Below are the code and all the weights of a small trained network. Each question names an input and a target symbol and asks about switching units off, where a switched-off unit gives its printed mean instead of its output.

import numpy as np


def w(rows, s, z=0):
    codes = np.array(rows[::2]) - 128.0
    scale = np.full(codes.shape[1], s)
    scale[-1] = z or s
    return codes * scale


def norm(h):
    return h / np.sqrt((h * h).mean(-1, keepdims=True) + 1e-5)


def f(y):
    return np.maximum(y, 0)


def softmax(a):
    e = np.exp(a - a.max(-1, keepdims=True))
    return e / e.sum(-1, keepdims=True)


def log_softmax(a):
    a = a - a.max(-1, keepdims=True)
    return a - np.log(np.exp(a).sum(-1, keepdims=True))


def net(x, mask):
    ids = ['βγζλμπστφψω'.index(c) for c in x.split()]
    T = len(ids)
    res = E[ids] + P[:T]
    u = 0
    for l in range(3):
        q, k, v = (norm(res) @ M[l].T for M in (Q, K, V))
        z = softmax(np.where(np.tri(T) > 0, q @ k.T / 2**0.5, -1e9)) @ v
        res = res + np.where(mask[u], z, O[l][:, -1]) @ O[l][:, :-1]
        u += 1
        y = f(norm(res) @ A[l][:, :-1].T + A[l][:, -1])
        res = res + np.where(mask[u : u + 8], y, B[l][:, -1]) @ B[l][:, :-1]
        u += 8
    return log_softmax(norm(res)[-1] @ U[:, :-1].T + U[:, -1])


Q, K, V, O, A, B = {}, {}, {}, {}, {}, {}
E = w([
[79,157,98,91],'β',
[136,140,104,126],'γ',
[149,131,98,139],'ζ',
[154,80,155,135],'λ',
[149,146,84,126],'μ',
[85,123,138,130],'π',
[196,117,147,85],'σ',
[134,221,7,98],'τ',
[79,124,129,180],'φ',
[125,83,146,66],'ψ',
[156,130,143,165],'ω',
],0.02)
P = w([
[107,104,83,59],'0',
[108,58,70,73],'1',
[86,36,82,78],'2',
[45,34,98,82],'3',
[25,49,97,77],'4',
[4,60,96,74],'5',
],0.0033)
Q[0] = w([
[44,89,2,117],'L0H0',
[15,52,10,181],'L0H0',
],0.0054)
K[0] = w([
[125,29,120,163],'L0H0',
[136,2,183,128],'L0H0',
],0.0097)
V[0] = w([
[152,90,37,3],'L0H0',
[108,53,116,79],'L0H0',
],0.0035)
O[0] = w([
[176,238,152,71,253],'L0H0',
[254,71,119,69,200],'L0H0',
],0.0061,0.0034)
A[0] = w([
[64,120,187,153,97],'L0N0',
[180,155,169,192,34],'L0N1',
[114,76,161,127,173],'L0N2',
[133,157,106,84,152],'L0N3',
[167,115,124,106,4],'L0N4',
[254,112,136,207,73],'L0N5',
[110,184,92,133,150],'L0N6',
[99,61,127,84,99],'L0N7',
],0.0088,0.0021)
B[0] = w([
[53,148,24,54,160],'L0N0',
[69,54,210,196,150],'L0N1',
[178,187,115,116,192],'L0N2',
[119,164,176,185,254],'L0N3',
[146,124,136,82,176],'L0N4',
[81,158,178,111,222],'L0N5',
[148,143,255,175,199],'L0N6',
[98,172,228,88,222],'L0N7',
],0.005,0.0039)
Q[1] = w([
[142,153,209,5],'L1H0',
[118,178,169,73],'L1H0',
],0.011)
K[1] = w([
[131,3,242,119],'L1H0',
[75,162,249,79],'L1H0',
],0.0067)
V[1] = w([
[109,166,130,153],'L1H0',
[192,3,97,45],'L1H0',
],0.0049)
O[1] = w([
[253,236,140,79,81],'L1H0',
[147,56,15,189,250],'L1H0',
],0.0058,0.0018)
A[1] = w([
[156,118,101,131,172],'L1N0',
[202,157,165,148,145],'L1N1',
[71,168,101,114,125],'L1N2',
[87,99,178,113,253],'L1N3',
[2,198,156,107,192],'L1N4',
[71,83,150,171,112],'L1N5',
[120,142,159,171,64],'L1N6',
[191,173,168,214,130],'L1N7',
],0.0097,0.0017)
B[1] = w([
[113,17,114,241,161],'L1N0',
[132,95,102,191,187],'L1N1',
[199,149,182,216,184],'L1N2',
[122,221,103,227,205],'L1N3',
[175,3,64,144,253],'L1N4',
[231,205,155,89,162],'L1N5',
[64,73,71,115,139],'L1N6',
[87,35,97,51,164],'L1N7',
],0.0054,0.0061)
Q[2] = w([
[63,121,72,206],'L2H0',
[190,1,142,167],'L2H0',
],0.0078)
K[2] = w([
[122,111,160,173],'L2H0',
[7,149,140,115],'L2H0',
],0.012)
V[2] = w([
[215,183,26,185],'L2H0',
[99,139,253,216],'L2H0',
],0.0063)
O[2] = w([
[48,255,31,243,176],'L2H0',
[171,115,166,249,4],'L2H0',
],0.0067,0.003)
A[2] = w([
[69,14,103,84,116],'L2N0',
[190,124,89,92,75],'L2N1',
[39,138,115,134,218],'L2N2',
[130,105,215,248,32],'L2N3',
[171,254,194,50,82],'L2N4',
[104,203,81,165,251],'L2N5',
[141,158,85,91,152],'L2N6',
[86,131,201,38,193],'L2N7',
],0.0083,0.003)
B[2] = w([
[172,189,113,115,240],'L2N0',
[170,171,34,203,196],'L2N1',
[3,44,164,92,188],'L2N2',
[159,4,179,132,188],'L2N3',
[196,118,169,237,197],'L2N4',
[118,197,202,66,254],'L2N5',
[111,11,126,133,212],'L2N6',
[138,123,237,4,218],'L2N7',
],0.0056,0.0047)
U = w([
[88,101,95,114,66],'β',
[77,82,109,98,27],'γ',
[99,141,132,121,98],'ζ',
[131,28,201,194,101],'λ',
[130,174,189,137,104],'μ',
[148,121,126,136,143],'π',
[212,100,27,133,38],'σ',
[146,251,109,119,254],'τ',
[75,132,129,224,207],'φ',
[153,89,171,14,149],'ψ',
[191,175,190,166,183],'ω',
],0.011,0.0029)

Each question gives the input, a string of symbols that net reads in full, and the target symbol t.
The units are the heads (2 rows each of Q, K, V and O) and the neurons (one row each of A and B). Each row of codes is followed by its name. A weight is (code - 128) times the scale printed after its matrix; where a second scale follows, it is the last column's (O, A, B and U).
mask holds one flag per unit, layer by layer, with each layer's heads first. A switched-off unit (its flag False) gives its mean, the last column of its rows in O or B, instead of its output. The means were averaged over made-up inputs and are rounded, as every weight is.
A unit's drop is (log p(t) with every unit on - log p(t) with that unit switched off) / (log p(t) with every unit on - log p(t) with every unit switched off).
The circuit of an input: a set's keep is (log p(t) with only the set's units on - log p(t) with every unit switched off) / (log p(t) with every unit on - log p(t) with every unit switched off). Starting from the 12 units with the biggest drops (on a tie, the unit counted first), units are removed one at a time, each time the one whose removal leaves the highest keep (on an exact tie, the one counted first), for as long as the keep stays at least 0.8.
circuit, biggest first: the units of the circuit, biggest drop first
unit that matters most: the unit with the biggest drop
k most important neurons: the k neurons with the biggest drops, biggest first
k most important neurons of layer l: the k neurons of layer l with the biggest drops, biggest first
input γ γ τ σ, target τ: circuit, biggest first -> (L2H0)
input ω φ μ β σ, target ω: 3 most important neurons -> (L2N4, L1N4, L1N7)
input ψ φ β, target σ: 2 most important neurons -> (L1N4, L1N2)
input ζ ζ γ, target ψ: 2 most important neurons -> (L1N7, L1N3)
input τ β λ σ, target τ: 4 most important neurons -> (L1N4, L1N2, L0N5, L1N7)
input γ σ σ, target σ: circuit, biggest first -> (L1H0, L2H0)
input φ ψ σ ζ μ λ, target ψ: 2 most important neurons of layer 0 -> (L0N7, L0N3)
input φ β γ, target φ: circuit, biggest first -> (L0H0, L2H0, L1N4, L0N5)
input γ μ τ ζ γ μ, target τ: 3 most important neurons of layer 1 -> (L1N1, L1N0, L1N6)
input φ λ π, target φ: 3 most important neurons of layer 1 -> (L1N2, L1N3, L1N7)
input γ μ γ ζ μ, target τ: 3 most important neurons -> (L1N1, L2N5, L0N7)
input λ π γ φ ζ, target φ: 2 most important neurons of layer 1 -> (L1N0, L1N7)
input ζ ψ ζ φ, target σ: 4 most important neurons -> (L1N4, L1N5, L1N2, L0N7)
input β φ ζ ζ, target φ: unit that matters most -> L0H0
input ω β β, target λ: 2 most important neurons of layer 1 -> (L1N3, L1N2)
input ψ ψ π π, target σ: 2 most important neurons -> (L1N4, L0N7)
input ψ β π ψ π, target σ: 4 most important neurons -> (L1N4, L0N7, L1N2, L1N3)
input ω ζ φ ψ β λ, target ψ: 2 most important neurons of layer 1 -> (L1N4, L1N2)
input μ ψ ω μ, target λ: 2 most important neurons -> (L0N1, L1N0)
input σ λ σ τ φ γ, target φ: 2 most important neurons of layer 1 -> (L1N0, L1N7)
input ω β σ φ ω μ, target λ: unit that matters most -> L1N2
